Here is a tiny trained network, its code and every weight. The questions are about switching its units off for an input and a class, where a switched-off unit gives its printed mean instead of its output.

import numpy as np


def w(rows, s, z=0):
    codes = np.array(rows[::2]) - 128.0
    scale = np.full(codes.shape[1], s)
    scale[-1] = z or s
    return codes * scale


def f(y):
    return np.maximum(y, 0)


def log_softmax(a):
    a = a - a.max(-1, keepdims=True)
    return a - np.log(np.exp(a).sum(-1, keepdims=True))


def net(x, mask):
    res = np.array(x, float).reshape(1, 7) / 4 @ E
    y = f(res @ A[0][:, :-1].T + A[0][:, -1])
    res = res + np.where(mask, y, B[0][:, -1]) @ B[0][:, :-1]
    return log_softmax(res[-1] @ U[:, :-1].T + U[:, -1])


A, B = {}, {}
E = w([
[160,155,205,166,32],'x0',
[78,20,169,168,122],'x1',
[222,154,181,133,148],'x2',
[86,141,153,102,107],'x3',
[181,115,78,163,106],'x4',
[152,124,85,2,115],'x5',
[102,131,184,111,119],'x6',
],0.015)
A[0] = w([
[94,21,92,158,141,151],'n1',
[120,96,119,77,198,1],'n2',
[78,206,94,125,111,219],'n3',
[105,167,78,187,217,120],'n4',
[139,51,3,122,74,113],'n5',
[87,82,111,66,177,204],'n6',
[4,175,148,119,85,161],'n7',
],0.011,0.0042)
B[0] = w([
[89,15,139,166,129,232],'n1',
[93,159,97,52,202,197],'n2',
[97,201,43,203,85,211],'n3',
[171,123,76,224,233,215],'n4',
[193,45,27,62,69,244],'n5',
[4,115,127,85,143,245],'n6',
[1,184,148,181,44,236],'n7',
],0.0095,0.012)
U = w([
[61,174,56,198,60,31],'0',
[95,21,130,159,168,37],'1',
[158,42,43,85,55,33],'2',
[187,153,63,213,250,58],'3',
[109,184,87,27,204,123],'4',
[243,218,114,105,123,254],'5',
[68,80,225,138,87,178],'6',
[224,113,205,241,33,117],'7',
],0.012,0.0086)

Each question gives the input, the list of numbers given to net, and the class t.
The units are the neurons (one row each of A and B). Each row of codes is followed by its name. A weight is (code - 128) times the scale printed after its matrix; where a second scale follows, it is the last column's (A, B and U).
mask holds one flag per neuron, in row order. A switched-off neuron (its flag False) gives its mean, the last column of its row in B, instead of its output. The means were averaged over made-up inputs and are rounded, as every weight is.
A unit's drop is (log p(t) with every unit on - log p(t) with that unit switched off) / (log p(t) with every unit on - log p(t) with every unit switched off).
The circuit of an input: a set's keep is (log p(t) with only the set's units on - log p(t) with every unit switched off) / (log p(t) with every unit on - log p(t) with every unit switched off). Starting from all 7 units, units are removed one at a time, each time the one whose removal leaves the highest keep (on an exact tie, the one counted first), for as long as the keep stays at least 0.8.
units of the circuit, in order: the units of the circuit, biggest drop first
unit that matters most: the unit with the biggest drop
top k neurons: the k neurons with the biggest drops, biggest first
drop of u: that unit's drop, to one decimal
input [-2,-2,5,6,-5,-5,0], class 3: units of the circuit, in order	n6
input [4,6,1,2,5,-1,1], class 7: top 2 neurons	n6, n2
input [2,-8,-1,-1,1,-4,-1], class 3: top 2 neurons	n7, n4
input [6,-5,-2,-8,2,6,0], class 5: top 3 neurons	n1, n6, n7
input [8,-8,4,8,4,-3,-3], class 5: top 2 neurons	n1, n7
input [7,2,1,-7,-6,2,2], class 7: top 2 neurons	n6, n2
input [4,3,-4,-5,-1,-1,-2], class 1: top 3 neurons	n1, n3, n7
input [7,2,-4,-8,-1,1,-2], class 7: units of the circuit, in order	n6, n2
input [4,-1,0,5,7,3,5], class 7: units of the circuit, in order	n6, n2
input [-8,5,3,-4,-3,-8,-4], class 3: top 3 neurons	n4, n7, n5
input [-4,5,-3,0,-8,7,8], class 6: top 2 neurons	n7, n1
input [-1,-5,3,-4,-5,2,-6], class 3: units of the circuit, in order	n4, n6
input [7,-8,-1,-4,8,0,6], class 5: top 2 neurons	n1, n7
input [-8,-4,-7,1,6,-3,-6], class 3: top 2 neurons	n4, n3
input [6,1,5,2,6,6,-3], class 5: units of the circuit, in order	n1
input [0,-7,4,-4,-5,2,-6], class 5: top 2 neurons	n1, n6
input [-3,2,3,3,2,-1,-5], class 3: top 3 neurons	n7, n4, n6
input [3,6,-6,2,7,-8,-3], class 1: drop of n1	0.7
input [7,0,-2,5,8,-3,0], class 7: drop of n6	0.3
input [-6,-5,3,5,8,8,-5], class 2: unit that matters most	n5
input [2,0,0,2,2,-3,-8], class 3: drop of n7	0.5
